Below are the code and all the weights of a small trained network. Each question names an input and a target symbol and asks about switching units off, where a switched-off unit gives its printed mean instead of its output.

import numpy as np


def w(rows, s, z=0):
    codes = np.array(rows[::2]) - 128.0
    scale = np.full(codes.shape[1], s)
    scale[-1] = z or s
    return codes * scale


def norm(h):
    return h / np.sqrt((h * h).mean(-1, keepdims=True) + 1e-5)


def f(y):
    return y / 2 * (1 + np.tanh(0.7978845608 * (y + 0.044715 * y**3)))


def softmax(a):
    e = np.exp(a - a.max(-1, keepdims=True))
    return e / e.sum(-1, keepdims=True)


def log_softmax(a):
    a = a - a.max(-1, keepdims=True)
    return a - np.log(np.exp(a).sum(-1, keepdims=True))


def net(x, mask):
    ids = ['Ξβημτφ'.index(c) for c in x.split()]
    T = len(ids)
    res = E[ids] + P[:T]
    u = 0
    for l in range(2):
        r = norm(res)
        for j in range(3):
            rows = slice(3 * j, 3 * j + 3)
            q, k, v = (r @ M[l][rows].T for M in (Q, K, V))
            z = softmax(np.where(np.tri(T) > 0, q @ k.T / 3**0.5, -1e9)) @ v
            o = O[l][rows]
            res = res + np.where(mask[u + j], z, o[:, -1]) @ o[:, :-1]
        u += 3
        y = f(norm(res) @ A[l][:, :-1].T + A[l][:, -1])
        res = res + np.where(mask[u : u + 8], y, B[l][:, -1]) @ B[l][:, :-1]
        u += 8
    return log_softmax(norm(res)[-1] @ U[:, :-1].T + U[:, -1])


Q, K, V, O, A, B = {}, {}, {}, {}, {}, {}
E = w([
[125,106,175,165,116,184,87,146,160,146],'Ξ',
[96,163,122,82,33,147,99,146,141,190],'β',
[155,163,97,155,160,163,177,199,157,165],'η',
[145,90,95,107,253,101,154,158,151,151],'μ',
[181,128,157,149,181,186,76,109,131,215],'τ',
[194,188,111,128,128,125,148,115,99,128],'φ',
],0.012)
P = w([
[93,146,90,219,168,57,152,117,40,88],'0',
[100,227,152,135,92,172,118,109,148,91],'1',
[38,98,76,95,155,191,37,137,51,83],'2',
[148,95,77,191,72,112,99,32,195,83],'3',
[124,162,253,48,100,148,251,116,194,168],'4',
[119,10,142,47,97,148,118,186,94,57],'5',
],0.0062)
Q[0] = w([
[136,168,57,196,154,253,161,239,120,137],'L0H0',
[220,216,103,52,149,154,192,82,80,228],'L0H0',
[142,71,83,117,226,150,127,102,138,86],'L0H0',
[153,147,142,120,106,86,181,138,194,179],'L0H1',
[117,171,139,59,116,200,106,177,65,108],'L0H1',
[184,112,156,151,28,116,92,128,124,159],'L0H1',
[49,109,99,59,178,172,62,151,19,221],'L0H2',
[222,82,118,157,121,84,91,85,61,67],'L0H2',
[171,163,162,92,117,156,91,181,86,61],'L0H2',
],0.006)
K[0] = w([
[130,212,58,212,126,160,121,154,144,189],'L0H0',
[255,125,100,30,106,143,180,153,108,194],'L0H0',
[119,140,70,115,186,109,100,101,151,102],'L0H0',
[162,123,153,208,158,129,170,159,173,94],'L0H1',
[97,140,51,100,110,143,125,158,164,111],'L0H1',
[137,118,93,151,91,44,129,107,216,134],'L0H1',
[121,75,212,201,161,162,135,214,148,79],'L0H2',
[142,167,125,118,142,130,112,92,101,36],'L0H2',
[155,187,109,213,185,124,161,133,72,80],'L0H2',
],0.0069)
V[0] = w([
[139,84,162,132,191,86,127,159,228,170],'L0H0',
[48,105,253,151,100,63,53,69,109,114],'L0H0',
[110,176,65,133,206,14,121,167,115,135],'L0H0',
[176,125,146,54,101,137,117,50,142,156],'L0H1',
[50,44,9,145,64,130,83,121,123,77],'L0H1',
[136,115,118,176,198,135,136,135,119,95],'L0H1',
[219,145,109,155,174,118,117,58,124,46],'L0H2',
[207,129,178,146,132,108,218,212,140,161],'L0H2',
[91,247,74,149,70,73,121,60,181,127],'L0H2',
],0.0041)
O[0] = w([
[94,129,62,194,39,200,192,101,108,144,133],'L0H0',
[153,215,140,176,175,133,210,123,25,155,3],'L0H0',
[147,130,177,206,3,158,171,16,174,147,149],'L0H0',
[228,114,78,66,95,189,155,176,135,197,55],'L0H1',
[192,100,95,170,121,57,67,52,177,113,70],'L0H1',
[19,87,216,78,185,187,96,80,43,81,189],'L0H1',
[213,98,99,108,73,168,159,105,117,166,153],'L0H2',
[199,227,95,108,183,68,171,85,91,197,159],'L0H2',
[66,54,164,143,109,222,139,116,70,143,119],'L0H2',
],0.004,0.003)
A[0] = w([
[169,135,165,98,183,224,103,155,94,119,1],'L0N0',
[166,197,109,56,122,142,179,159,105,89,74],'L0N1',
[133,71,128,118,162,81,180,28,94,123,88],'L0N2',
[112,117,154,112,115,128,108,44,131,138,72],'L0N3',
[120,168,92,254,140,136,185,103,136,159,23],'L0N4',
[144,67,104,113,165,180,187,158,82,135,119],'L0N5',
[158,127,106,172,80,126,85,82,144,110,199],'L0N6',
[163,202,75,137,156,101,139,113,89,90,16],'L0N7',
],0.0062,0.002)
B[0] = w([
[188,173,115,155,34,2,191,141,140,137,251],'L0N0',
[75,165,175,205,217,165,69,119,175,121,175],'L0N1',
[93,236,110,216,57,187,166,197,77,181,167],'L0N2',
[96,193,135,134,238,72,70,231,125,166,138],'L0N3',
[107,98,134,52,32,75,131,28,149,99,189],'L0N4',
[96,153,97,217,77,76,88,157,175,41,182],'L0N5',
[111,60,218,120,161,127,170,151,79,81,189],'L0N6',
[119,111,82,18,93,156,54,97,184,160,121],'L0N7',
],0.0054,0.003)
Q[1] = w([
[131,230,178,138,95,148,253,176,172,122],'L1H0',
[185,136,42,153,138,99,63,232,113,142],'L1H0',
[78,31,108,172,136,137,73,122,217,74],'L1H0',
[110,24,158,105,129,168,15,60,90,111],'L1H1',
[73,161,66,80,221,163,128,110,179,112],'L1H1',
[84,199,254,125,121,165,232,129,119,200],'L1H1',
[135,101,59,185,84,93,139,58,57,89],'L1H2',
[161,172,197,128,148,119,190,52,193,135],'L1H2',
[167,131,83,28,101,53,82,198,78,169],'L1H2',
],0.0074)
K[1] = w([
[24,226,144,225,134,103,161,58,56,161],'L1H0',
[144,84,141,167,220,98,196,170,229,96],'L1H0',
[146,68,192,22,151,93,89,120,180,210],'L1H0',
[253,63,143,137,89,137,60,217,255,100],'L1H1',
[133,158,89,136,227,39,56,140,46,65],'L1H1',
[47,160,76,231,37,86,105,31,63,130],'L1H1',
[252,142,66,117,146,222,86,161,213,164],'L1H2',
[214,184,104,192,97,108,162,8,70,86],'L1H2',
[27,41,174,141,104,185,191,217,129,145],'L1H2',
],0.006)
V[1] = w([
[103,90,215,110,123,90,119,96,69,205],'L1H0',
[237,128,116,128,165,151,101,107,152,241],'L1H0',
[137,111,89,184,174,95,178,69,82,123],'L1H0',
[78,136,70,67,99,154,152,68,80,77],'L1H1',
[142,142,96,112,253,146,136,68,131,170],'L1H1',
[169,182,170,149,166,139,60,73,145,39],'L1H1',
[163,199,91,78,141,178,89,103,72,127],'L1H2',
[166,81,171,158,130,125,117,173,108,200],'L1H2',
[150,117,116,225,164,82,166,80,138,127],'L1H2',
],0.0055)
O[1] = w([
[122,40,84,149,125,202,76,90,189,149,255],'L1H0',
[90,125,95,160,140,81,88,157,157,234,10],'L1H0',
[163,42,101,34,161,109,63,179,91,165,180],'L1H0',
[123,143,93,111,103,102,166,211,76,80,159],'L1H1',
[181,74,170,73,90,14,108,175,174,180,15],'L1H1',
[152,141,143,60,3,90,188,31,144,140,182],'L1H1',
[129,122,59,34,148,247,170,121,54,190,98],'L1H2',
[137,104,162,117,142,196,103,48,187,133,75],'L1H2',
[91,144,190,87,168,89,82,60,161,186,230],'L1H2',
],0.0052,0.0023)
A[1] = w([
[113,88,130,112,168,126,86,94,198,253,90],'L1N0',
[120,91,90,43,101,225,183,147,18,194,113],'L1N1',
[156,71,122,21,231,112,49,198,90,96,134],'L1N2',
[124,198,158,154,103,63,198,181,101,68,135],'L1N3',
[143,144,115,46,79,17,196,82,160,138,102],'L1N4',
[145,92,208,38,86,137,182,49,125,125,105],'L1N5',
[169,51,109,158,118,108,173,4,134,127,2],'L1N6',
[154,101,172,118,132,66,61,77,35,111,56],'L1N7',
],0.0062,0.0046)
B[1] = w([
[140,74,94,160,80,108,84,130,116,195,244],'L1N0',
[247,88,91,161,150,197,197,216,40,107,226],'L1N1',
[144,46,163,56,137,94,93,37,113,17,180],'L1N2',
[151,149,135,134,146,98,75,169,116,200,254],'L1N3',
[127,180,117,135,54,136,148,97,164,118,177],'L1N4',
[164,159,36,96,96,67,171,157,142,143,223],'L1N5',
[119,160,139,85,194,123,59,253,21,195,141],'L1N6',
[95,47,148,88,218,136,124,182,143,104,149],'L1N7',
],0.0071,0.0032)
U = w([
[136,28,83,120,127,155,45,104,159,238,129],'Ξ',
[88,244,148,168,207,76,122,215,76,176,8],'β',
[253,85,43,142,143,199,173,203,66,84,78],'η',
[140,38,169,28,184,88,79,144,110,31,173],'μ',
[163,175,69,71,16,74,184,67,160,106,150],'τ',
[98,129,164,215,128,220,151,33,168,52,229],'φ',
],0.0065,0.0014)

Each question gives the input, a string of symbols that net reads in full, and the target symbol t.
The units are the heads (3 rows each of Q, K, V and O) and the neurons (one row each of A and B). Each row of codes is followed by its name. A weight is (code - 128) times the scale printed after its matrix; where a second scale follows, it is the last column's (O, A, B and U).
mask holds one flag per unit, layer by layer, with each layer's heads first. A switched-off unit (its flag False) gives its mean, the last column of its rows in O or B, instead of its output. The means were averaged over made-up inputs and are rounded, as every weight is.
A unit's drop is (log p(t) with every unit on - log p(t) with that unit switched off) / (log p(t) with every unit on - log p(t) with every unit switched off).
The circuit of an input: a set's keep is (log p(t) with only the set's units on - log p(t) with every unit switched off) / (log p(t) with every unit on - log p(t) with every unit switched off). Starting from the 12 units with the biggest drops (on a tie, the unit counted first), units are removed one at a time, each time the one whose removal leaves the highest keep (on an exact tie, the one counted first), for as long as the keep stays at least 0.8.
units of the circuit, in order: the units of the circuit, biggest drop first
unit that matters most: the unit with the biggest drop
k most important neurons: the k neurons with the biggest drops, biggest first
k most important neurons of layer l: the k neurons of layer l with the biggest drops, biggest first
heads that matter: for each layer, one digit per head in row order, 1 if its drop is at least 0.15 and else 0, layers parted by /
input φ Ξ Ξ φ, target η: unit that matters most	L0H2
input β μ η μ τ, target φ: units of the circuit, in order	(L1H1; L1H0)
input η μ η, target μ: heads that matter	111 / 010
input τ Ξ η τ φ, target Ξ: units of the circuit, in order	(L1H0; L0N1; L1N0)
input μ Ξ β φ β, target μ: 2 most important neurons	(L0N2; L1N2)
input μ φ η τ φ, target μ: units of the circuit, in order	(L0H0; L1H0; L1N2; L1H1)
input μ Ξ φ, target τ: heads that matter	000 / 010
input Ξ η η η Ξ β, target η: units of the circuit, in order	(L0H0; L1N1)
input φ μ η μ τ, target η: units of the circuit, in order	(L1H2; L1N1; L0N7)
input μ Ξ Ξ η η, target μ: units of the circuit, in order	(L0N2; L1H0; L1H1; L1N2)
input η φ η, target τ: heads that matter	100 / 010
input τ τ η Ξ η Ξ, target β: units of the circuit, in order	(L0H0; L1H0; L1N3; L0H2)
input μ Ξ β, target η: units of the circuit, in order	(L1H2; L1N1)
input φ Ξ φ, target φ: heads that matter	001 / 110
input Ξ Ξ β η Ξ, target τ: units of the circuit, in order	(L0H0; L1N5; L1H1; L0H1)
input η τ τ η, target Ξ: most important neuron	(L0N0)
input η Ξ η τ τ, target β: heads that matter	100 / 010
input μ φ τ φ τ, target μ: units of the circuit, in order	(L0H0; L0N2; L1H0; L1N2)
input η β η τ η Ξ, target φ: heads that matter	000 / 010
input η φ φ μ φ, target β: unit that matters most	L0N4
input φ φ φ φ, target η: 2 most important neurons	(L1N1; L0N6)
input η τ Ξ μ, target Ξ: heads that matter	100 / 100
input η Ξ Ξ Ξ, target μ: heads that matter	110 / 010
input φ Ξ Ξ μ, target η: 2 most important neurons of layer 0	(L0N7; L0N0)
input φ η φ μ, target η: heads that matter	000 / 001
input μ μ η τ Ξ τ, target φ: heads that matter	110 / 111
input Ξ Ξ Ξ Ξ, target μ: unit that matters most	L0H0
input μ μ φ η φ μ, target τ: heads that matter	100 / 010
input μ Ξ μ, target φ: 3 most important neurons of layer 0	(L0N2; L0N5; L0N0)
